Below is a small trained network, with its code and all its weights. Each question gives an input and a target symbol and asks what happens when units are switched off, that is, made to give their printed mean instead of their output.

import numpy as np


def w(rows, s, z=0):
    codes = np.array(rows[::2]) - 128.0
    scale = np.full(codes.shape[1], s)
    scale[-1] = z or s
    return codes * scale


def norm(h):
    return h / np.sqrt((h * h).mean(-1, keepdims=True) + 1e-5)


def f(y):
    return y / 2 * (1 + np.tanh(0.7978845608 * (y + 0.044715 * y**3)))


def softmax(a):
    e = np.exp(a - a.max(-1, keepdims=True))
    return e / e.sum(-1, keepdims=True)


def log_softmax(a):
    a = a - a.max(-1, keepdims=True)
    return a - np.log(np.exp(a).sum(-1, keepdims=True))


def net(x, mask):
    ids = ['ΓΠαβζηθλμστφψ'.index(c) for c in x.split()]
    T = len(ids)
    res = E[ids] + P[:T]
    u = 0
    for l in range(2):
        r = norm(res)
        for j in range(3):
            rows = slice(4 * j, 4 * j + 4)
            q, k, v = (r @ M[l][rows].T for M in (Q, K, V))
            z = softmax(np.where(np.tri(T) > 0, q @ k.T / 4**0.5, -1e9)) @ v
            o = O[l][rows]
            res = res + np.where(mask[u + j], z, o[:, -1]) @ o[:, :-1]
        u += 3
        y = f(norm(res) @ A[l][:, :-1].T + A[l][:, -1])
        res = res + np.where(mask[u : u + 12], y, B[l][:, -1]) @ B[l][:, :-1]
        u += 12
    return log_softmax(norm(res)[-1] @ U[:, :-1].T + U[:, -1])


Q, K, V, O, A, B = {}, {}, {}, {}, {}, {}
E = w([
[61,151,219,82,147],'Γ',
[47,187,169,159,116],'Π',
[202,174,227,187,85],'α',
[98,58,178,145,93],'β',
[96,109,37,158,146],'ζ',
[156,128,130,246,183],'η',
[54,120,114,114,84],'θ',
[186,127,153,133,131],'λ',
[142,138,126,102,54],'μ',
[110,122,144,149,196],'σ',
[107,174,42,240,38],'τ',
[155,172,143,107,137],'φ',
[129,250,167,133,80],'ψ',
],0.018)
P = w([
[168,165,97,68,122],'0',
[60,229,251,254,75],'1',
[60,214,239,226,107],'2',
[54,201,208,225,136],'3',
[46,191,191,218,148],'4',
[54,174,167,224,167],'5',
[56,163,150,198,177],'6',
[63,146,121,177,179],'7',
[68,148,102,162,185],'8',
[78,120,70,123,213],'9',
[88,174,102,160,188],'10',
],0.007)
Q[0] = w([
[142,158,101,95,206],'L0H1',
[88,103,177,133,108],'L0H1',
[164,118,152,52,109],'L0H1',
[203,137,104,133,111],'L0H1',
[137,109,133,137,146],'L0H2',
[177,122,29,116,62],'L0H2',
[254,93,77,101,141],'L0H2',
[179,190,78,163,89],'L0H2',
[189,119,91,25,105],'L0H3',
[71,107,128,169,194],'L0H3',
[75,118,133,126,165],'L0H3',
[195,27,144,58,94],'L0H3',
],0.01)
K[0] = w([
[173,90,139,180,103],'L0H1',
[107,143,96,139,169],'L0H1',
[149,196,167,147,117],'L0H1',
[159,131,206,91,115],'L0H1',
[118,129,126,151,117],'L0H2',
[224,137,99,109,156],'L0H2',
[218,253,123,193,120],'L0H2',
[189,130,101,119,252],'L0H2',
[126,125,161,220,1],'L0H3',
[211,154,123,47,167],'L0H3',
[204,147,78,48,127],'L0H3',
[168,152,150,247,71],'L0H3',
],0.0084)
V[0] = w([
[239,47,75,153,30],'L0H1',
[109,129,135,104,117],'L0H1',
[155,189,97,151,80],'L0H1',
[204,67,140,198,176],'L0H1',
[144,124,101,113,72],'L0H2',
[102,89,107,62,92],'L0H2',
[165,185,134,186,100],'L0H2',
[156,122,138,148,134],'L0H2',
[89,152,117,253,81],'L0H3',
[203,181,116,171,122],'L0H3',
[117,173,168,137,207],'L0H3',
[53,165,127,68,105],'L0H3',
],0.0059)
O[0] = w([
[237,4,55,58,188,3],'L0H1',
[109,125,110,167,139,125],'L0H1',
[165,189,77,75,185,144],'L0H1',
[211,37,248,76,103,110],'L0H1',
[152,69,51,43,180,88],'L0H2',
[42,66,119,86,161,94],'L0H2',
[219,189,101,129,149,145],'L0H2',
[156,113,136,137,102,125],'L0H2',
[191,204,185,164,6,154],'L0H3',
[216,123,120,151,167,140],'L0H3',
[85,222,185,235,213,223],'L0H3',
[67,251,28,82,124,154],'L0H3',
],0.0036,0.0041)
A[0] = w([
[151,119,135,151,111,88],'L0N1',
[152,121,109,165,165,32],'L0N2',
[112,145,113,133,128,9],'L0N3',
[88,143,154,153,120,22],'L0N4',
[188,199,143,132,149,88],'L0N5',
[74,119,180,11,167,91],'L0N6',
[93,112,169,81,85,146],'L0N7',
[149,124,62,182,71,113],'L0N8',
[122,138,123,147,105,2],'L0N9',
[173,87,137,186,69,60],'L0N10',
[113,143,136,94,106,84],'L0N11',
[167,123,148,149,91,102],'L0N12',
],0.011,0.0037)
B[0] = w([
[121,145,143,145,127,121],'L0N1',
[159,59,153,156,133,114],'L0N2',
[152,136,103,119,164,102],'L0N3',
[95,141,70,110,120,234],'L0N4',
[70,101,197,94,108,255],'L0N5',
[119,147,188,253,117,158],'L0N6',
[109,120,161,175,53,191],'L0N7',
[141,172,147,226,146,187],'L0N8',
[137,141,113,131,122,106],'L0N9',
[81,196,145,148,121,161],'L0N10',
[114,132,115,170,134,115],'L0N11',
[91,154,150,154,105,149],'L0N12',
],0.0077,0.0029)
Q[1] = w([
[129,110,85,215,194],'L1H1',
[121,152,203,215,170],'L1H1',
[239,19,64,31,112],'L1H1',
[248,24,106,59,140],'L1H1',
[171,162,89,178,162],'L1H2',
[80,255,227,225,182],'L1H2',
[82,224,130,127,149],'L1H2',
[70,178,148,171,206],'L1H2',
[93,118,162,85,162],'L1H3',
[115,153,73,41,120],'L1H3',
[114,177,160,196,149],'L1H3',
[139,153,117,100,74],'L1H3',
],0.0097)
K[1] = w([
[142,80,131,82,101],'L1H1',
[165,112,85,76,137],'L1H1',
[15,137,174,169,110],'L1H1',
[26,108,142,177,110],'L1H1',
[144,92,122,121,82],'L1H2',
[101,2,87,159,137],'L1H2',
[136,52,154,124,179],'L1H2',
[122,33,103,144,127],'L1H2',
[127,135,109,203,143],'L1H3',
[150,86,121,119,105],'L1H3',
[65,144,138,108,150],'L1H3',
[125,119,139,114,98],'L1H3',
],0.012)
V[1] = w([
[25,102,63,94,134],'L1H1',
[147,88,128,13,114],'L1H1',
[105,192,152,70,64],'L1H1',
[178,130,58,149,91],'L1H1',
[90,96,59,112,94],'L1H2',
[145,94,111,165,66],'L1H2',
[180,217,63,147,170],'L1H2',
[92,168,145,99,28],'L1H2',
[165,172,69,203,95],'L1H3',
[150,108,112,210,45],'L1H3',
[184,16,202,123,188],'L1H3',
[186,254,180,133,111],'L1H3',
],0.0086)
O[1] = w([
[59,133,60,151,132,85],'L1H1',
[158,85,60,167,236,47],'L1H1',
[117,91,136,21,153,185],'L1H1',
[180,131,36,143,65,111],'L1H1',
[107,77,73,185,89,118],'L1H2',
[173,77,118,126,100,162],'L1H2',
[158,254,79,159,154,41],'L1H2',
[95,71,76,51,138,179],'L1H2',
[188,144,140,111,91,147],'L1H3',
[199,99,74,108,25,152],'L1H3',
[101,85,167,197,135,10],'L1H3',
[204,76,129,63,219,254],'L1H3',
],0.0075,0.0062)
A[1] = w([
[129,164,85,64,139,187],'L1N1',
[7,108,89,210,170,120],'L1N2',
[125,153,78,201,89,60],'L1N3',
[234,110,130,81,93,162],'L1N4',
[88,99,139,254,149,3],'L1N5',
[94,149,148,128,207,127],'L1N6',
[108,36,148,178,86,86],'L1N7',
[222,101,100,100,122,20],'L1N8',
[182,166,192,178,184,136],'L1N9',
[134,251,127,192,201,75],'L1N10',
[227,60,84,138,116,201],'L1N11',
[149,72,121,95,171,240],'L1N12',
],0.0094,0.0032)
B[1] = w([
[143,35,121,153,129,178],'L1N1',
[66,95,63,219,188,213],'L1N2',
[124,89,191,122,173,155],'L1N3',
[105,82,53,147,132,174],'L1N4',
[119,102,163,254,111,157],'L1N5',
[131,87,75,155,116,204],'L1N6',
[167,130,59,174,213,201],'L1N7',
[224,139,104,134,97,113],'L1N8',
[159,73,81,135,165,221],'L1N9',
[220,195,81,133,251,252],'L1N10',
[194,76,102,159,100,154],'L1N11',
[113,29,131,78,145,191],'L1N12',
],0.0073,0.004)
U = w([
[22,195,105,102,141,100],'Γ',
[108,207,99,46,115,103],'Π',
[211,89,181,95,127,74],'α',
[87,24,151,159,50,253],'β',
[131,187,87,211,69,136],'ζ',
[209,133,235,168,87,52],'η',
[35,153,36,88,90,78],'θ',
[203,75,177,194,157,78],'λ',
[140,107,13,119,131,160],'μ',
[45,183,228,184,163,89],'σ',
[185,146,89,96,49,164],'τ',
[78,111,142,109,255,80],'φ',
[153,126,95,17,168,151],'ψ',
],0.0095,0.005)

Each question gives the input, a string of symbols that net reads in full, and the target symbol t.
The units are the heads (4 rows each of Q, K, V and O) and the neurons (one row each of A and B). Each row of codes is followed by its name. A weight is (code - 128) times the scale printed after its matrix; where a second scale follows, it is the last column's (O, A, B and U).
mask holds one flag per unit, layer by layer, with each layer's heads first. A switched-off unit (its flag False) gives its mean, the last column of its rows in O or B, instead of its output. The means were averaged over made-up inputs and are rounded, as every weight is.
A unit's drop is (log p(t) with every unit on - log p(t) with that unit switched off) / (log p(t) with every unit on - log p(t) with every unit switched off).
The circuit of an input: a set's keep is (log p(t) with only the set's units on - log p(t) with every unit switched off) / (log p(t) with every unit on - log p(t) with every unit switched off). Starting from the 12 units with the biggest drops (on a tie, the unit counted first), units are removed one at a time, each time the one whose removal leaves the highest keep (on an exact tie, the one counted first), for as long as the keep stays at least 0.8.
circuit, biggest first: the units of the circuit, biggest drop first
most important unit: the unit with the biggest drop
top k neurons: the k neurons with the biggest drops, biggest first
k most important neurons of layer l: the k neurons of layer l with the biggest drops, biggest first
which heads matter: for each layer, one digit per head in row order, 1 if its drop is at least 0.15 and else 0, layers parted by /
drop when u is switched off: that unit's drop, to one decimal
input ζ β β β β λ, target ζ: circuit, biggest first : (L1H1)
input ζ β η Γ Π, target ζ: which heads matter : 000 / 110
input σ Γ ψ η ζ θ β Γ λ σ φ, target σ: circuit, biggest first : (L0N5, L1H1)
input λ ψ ζ Π β β, target λ: circuit, biggest first : (L1H1, L0H1)
input ζ σ β ζ, target ζ: circuit, biggest first : (L1H1, L0N8)
input η μ ζ β σ α μ β ψ η λ, target η: which heads matter : 000 / 100
input μ σ μ μ, target μ: circuit, biggest first : (L1H1, L0H1)
input ψ τ β θ σ, target ψ: which heads matter : 000 / 000
input β σ μ τ, target β: which heads matter : 000 / 010
input σ φ β α β σ σ, target σ: circuit, biggest first : (L1H1, L0H3)
input ψ ψ ψ ψ, target ψ: which heads matter : 000 / 001
input β β η ψ, target β: which heads matter : 000 / 010
input θ η θ β ζ μ λ β λ, target β: circuit, biggest first : (L1H2, L1N10)
input λ μ ψ β ψ ζ β σ, target λ: circuit, biggest first : (L0H3, L1H1)
input φ Γ Π φ φ σ τ β, target φ: circuit, biggest first : (L1H1, L0N5)
input σ λ Γ β, target σ: most important unit : L0H3
input σ α ζ β φ η λ Π Γ, target σ: which heads matter : 001 / 000
input β ζ ζ λ λ β Γ, target β: circuit, biggest first : (L1H2, L0H1)
input β β β Γ Γ σ β τ, target β: 3 most important neurons of layer 1 : (L1N10, L1N3, L1N5)
input σ Γ Γ λ, target σ: which heads matter : 001 / 100
input β λ φ, target β: circuit, biggest first : (L1H2)
input ψ λ ψ σ λ, target ψ: circuit, biggest first : (L1H3, L1H1)
input β β σ β α φ η β α, target β: circuit, biggest first : (L1H2, L1N10)
input τ σ φ ψ ζ σ Γ Γ σ Γ, target σ: top 2 neurons : (L0N6, L0N8)
input μ τ ζ Γ β σ, target μ: drop when L1N4 is switched off : 0.0
input θ β Γ θ β β, target θ: drop when L1N6 is switched off : 0.0
input σ φ β μ η θ θ σ β, target σ: drop when L0H3 is switched off : 0.3
input ψ μ β φ, target ψ: most important unit : L1H3
input β θ ζ β ψ μ λ η, target β: drop when L0H2 is switched off : 0.1
